Below is a small trained network, with its code and all its weights. Each question gives an input and a class and asks what happens when units are switched off, that is, made to give their printed mean instead of their output.

import numpy as np


def w(rows, s, z=0):
    codes = np.array(rows[::2]) - 128.0
    scale = np.full(codes.shape[1], s)
    scale[-1] = z or s
    return codes * scale


def f(y):
    return np.maximum(y, 0)


def log_softmax(a):
    a = a - a.max(-1, keepdims=True)
    return a - np.log(np.exp(a).sum(-1, keepdims=True))


def net(x, mask):
    res = np.array(x, float).reshape(1, 8) / 4 @ E
    y = f(res @ A[0][:, :-1].T + A[0][:, -1])
    res = res + np.where(mask, y, B[0][:, -1]) @ B[0][:, :-1]
    return log_softmax(res[-1] @ U[:, :-1].T + U[:, -1])


A, B = {}, {}
E = w([
[126,126,130,131,126,128,127,124,127,128],'x0',
[124,187,218,130,66,126,157,136,132,183],'x1',
[132,83,170,68,158,216,150,89,104,154],'x2',
[252,120,135,143,119,117,183,69,186,89],'x3',
[129,129,129,129,128,127,126,125,128,127],'x4',
[126,128,128,129,128,131,128,126,130,129],'x5',
[128,129,128,128,128,128,128,126,129,127],'x6',
[131,127,129,129,128,128,128,130,128,129],'x7',
],0.011)
A[0] = w([
[69,170,12,237,124,23,46,205,132,79,26],'N0',
[82,55,80,65,204,191,82,136,86,123,104],'N1',
[64,86,111,69,200,180,88,138,57,157,179],'N2',
[96,173,204,130,86,150,152,133,107,218,92],'N3',
[181,208,169,188,49,46,165,122,192,120,125],'N4',
[152,87,206,73,144,219,176,54,111,172,75],'N5',
[111,156,63,183,117,61,86,194,137,89,210],'N6',
[84,62,95,62,208,190,92,128,71,130,147],'N7',
[179,201,181,188,52,50,171,129,196,124,120],'N8',
[203,205,180,190,44,47,184,111,206,105,120],'N9',
[179,57,1,162,201,79,84,124,163,14,27],'N10',
[116,161,55,183,113,63,78,196,134,91,214],'N11',
[218,74,136,125,150,145,183,55,173,55,177],'N12',
[225,65,131,117,154,142,193,55,176,60,191],'N13',
[142,109,70,159,149,107,121,104,141,87,222],'N14',
[145,99,43,162,171,101,113,101,145,58,251],'N15',
[95,188,228,121,73,162,169,125,101,236,54],'N16',
[204,86,110,128,163,158,181,51,174,83,21],'N17',
[45,176,128,140,106,114,77,221,81,197,68],'N18',
[214,72,120,126,172,156,203,42,194,64,1],'N19',
[183,224,183,207,42,33,179,138,205,120,126],'N20',
],0.0044,0.0055)
B[0] = w([
[214,75,238,45,154,97,30,238,143,42,209],'N0',
[145,88,87,141,196,173,149,108,86,108,197],'N1',
[171,79,101,127,183,163,130,135,94,78,223],'N2',
[146,131,189,99,102,87,89,171,166,111,184],'N3',
[136,105,78,166,172,166,179,80,87,118,222],'N4',
[103,167,187,116,53,60,113,137,191,147,198],'N5',
[88,173,158,142,72,85,146,95,176,172,235],'N6',
[165,80,91,137,184,169,143,119,91,88,209],'N7',
[133,104,76,175,171,166,189,78,87,117,219],'N8',
[130,106,75,169,168,167,184,74,90,122,236],'N9',
[19,224,154,181,3,47,192,42,220,235,199],'N10',
[77,177,160,149,63,77,151,95,182,177,239],'N11',
[77,179,151,149,70,84,150,96,172,178,243],'N12',
[77,175,140,154,74,94,156,89,163,178,255],'N13',
[167,100,157,93,152,128,87,180,121,86,213],'N14',
[192,86,169,72,157,125,66,199,122,65,246],'N15',
[176,122,233,72,96,63,52,201,183,82,192],'N16',
[166,110,200,88,122,97,75,194,149,87,174],'N17',
[96,177,167,134,57,70,131,112,192,158,199],'N18',
[196,90,246,52,127,73,31,244,162,49,186],'N19',
[136,97,73,172,177,175,189,77,83,119,238],'N20',
],0.0064,0.0073)
U = w([
[183,98,166,61,141,120,59,233,129,68,252],'0',
[64,211,134,155,70,95,152,81,171,219,6],'1',
[142,83,1,161,213,234,165,90,19,116,120],'2',
],0.0099,0.0022)

Each question gives the input, the list of numbers given to net, and the class t.
The units are the neurons (one row each of A and B). Each row of codes is followed by its name. A weight is (code - 128) times the scale printed after its matrix; where a second scale follows, it is the last column's (A, B and U).
mask holds one flag per neuron, in row order. A switched-off neuron (its flag False) gives its mean, the last column of its row in B, instead of its output. The means were averaged over made-up inputs and are rounded, as every weight is.
A unit's drop is (log p(t) with every unit on - log p(t) with that unit switched off) / (log p(t) with every unit on - log p(t) with every unit switched off).
The circuit of an input: a set's keep is (log p(t) with only the set's units on - log p(t) with every unit switched off) / (log p(t) with every unit on - log p(t) with every unit switched off). Starting from the 12 units with the biggest drops (on a tie, the unit counted first), units are removed one at a time, each time the one whose removal leaves the highest keep (on an exact tie, the one counted first), for as long as the keep stays at least 0.8.
circuit, biggest first: the units of the circuit, biggest drop first
most important unit: the unit with the biggest drop
top k neurons: the k neurons with the biggest drops, biggest first
drop when u is switched off: that unit's drop, to one decimal
input [-2,8,6,-7,0,3,8,1], class 0: circuit, biggest first => (N16)
input [-1,-2,0,8,0,-3,-7,-8], class 1: top 3 neurons => (N13, N12, N10)
input [-1,5,1,-6,3,6,7,5], class 0: top 3 neurons => (N10, N16, N13)
input [-4,5,1,-6,-7,8,6,-8], class 0: top 4 neurons => (N10, N16, N13, N12)
input [2,-5,-5,1,4,8,2,0], class 1: top 2 neurons => (N10, N11)
input [2,-8,4,6,-4,1,7,1], class 0: top 3 neurons => (N19, N15, N17)
input [3,-5,-8,1,-4,1,-7,6], class 1: top 2 neurons => (N10, N11)
input [7,8,1,-1,0,-7,1,-2], class 0: top 2 neurons => (N16, N10)
input [-7,-8,-7,2,-6,2,-8,-3], class 1: top 3 neurons => (N10, N11, N6)
input [-2,-5,-5,1,-6,-2,-7,4], class 1: top 4 neurons => (N10, N11, N6, N19)
input [1,-5,-2,7,7,1,-8,-7], class 1: top 3 neurons => (N10, N13, N12)
input [6,-5,-1,2,6,5,-6,4], class 1: top 2 neurons => (N10, N0)
input [-7,0,8,-2,8,4,0,-3], class 2: top 3 neurons => (N0, N19, N15)
input [-4,-6,8,7,0,1,-2,8], class 0: most important unit => N19
input [7,-6,-3,6,2,0,5,-6], class 1: drop when N10 is switched off => 1.9
input [-7,-2,3,-2,7,-3,6,-4], class 2: drop when N0 is switched off => 0.1
input [7,8,1,-7,8,-7,-8,5], class 0: drop when N10 is switched off => 0.3
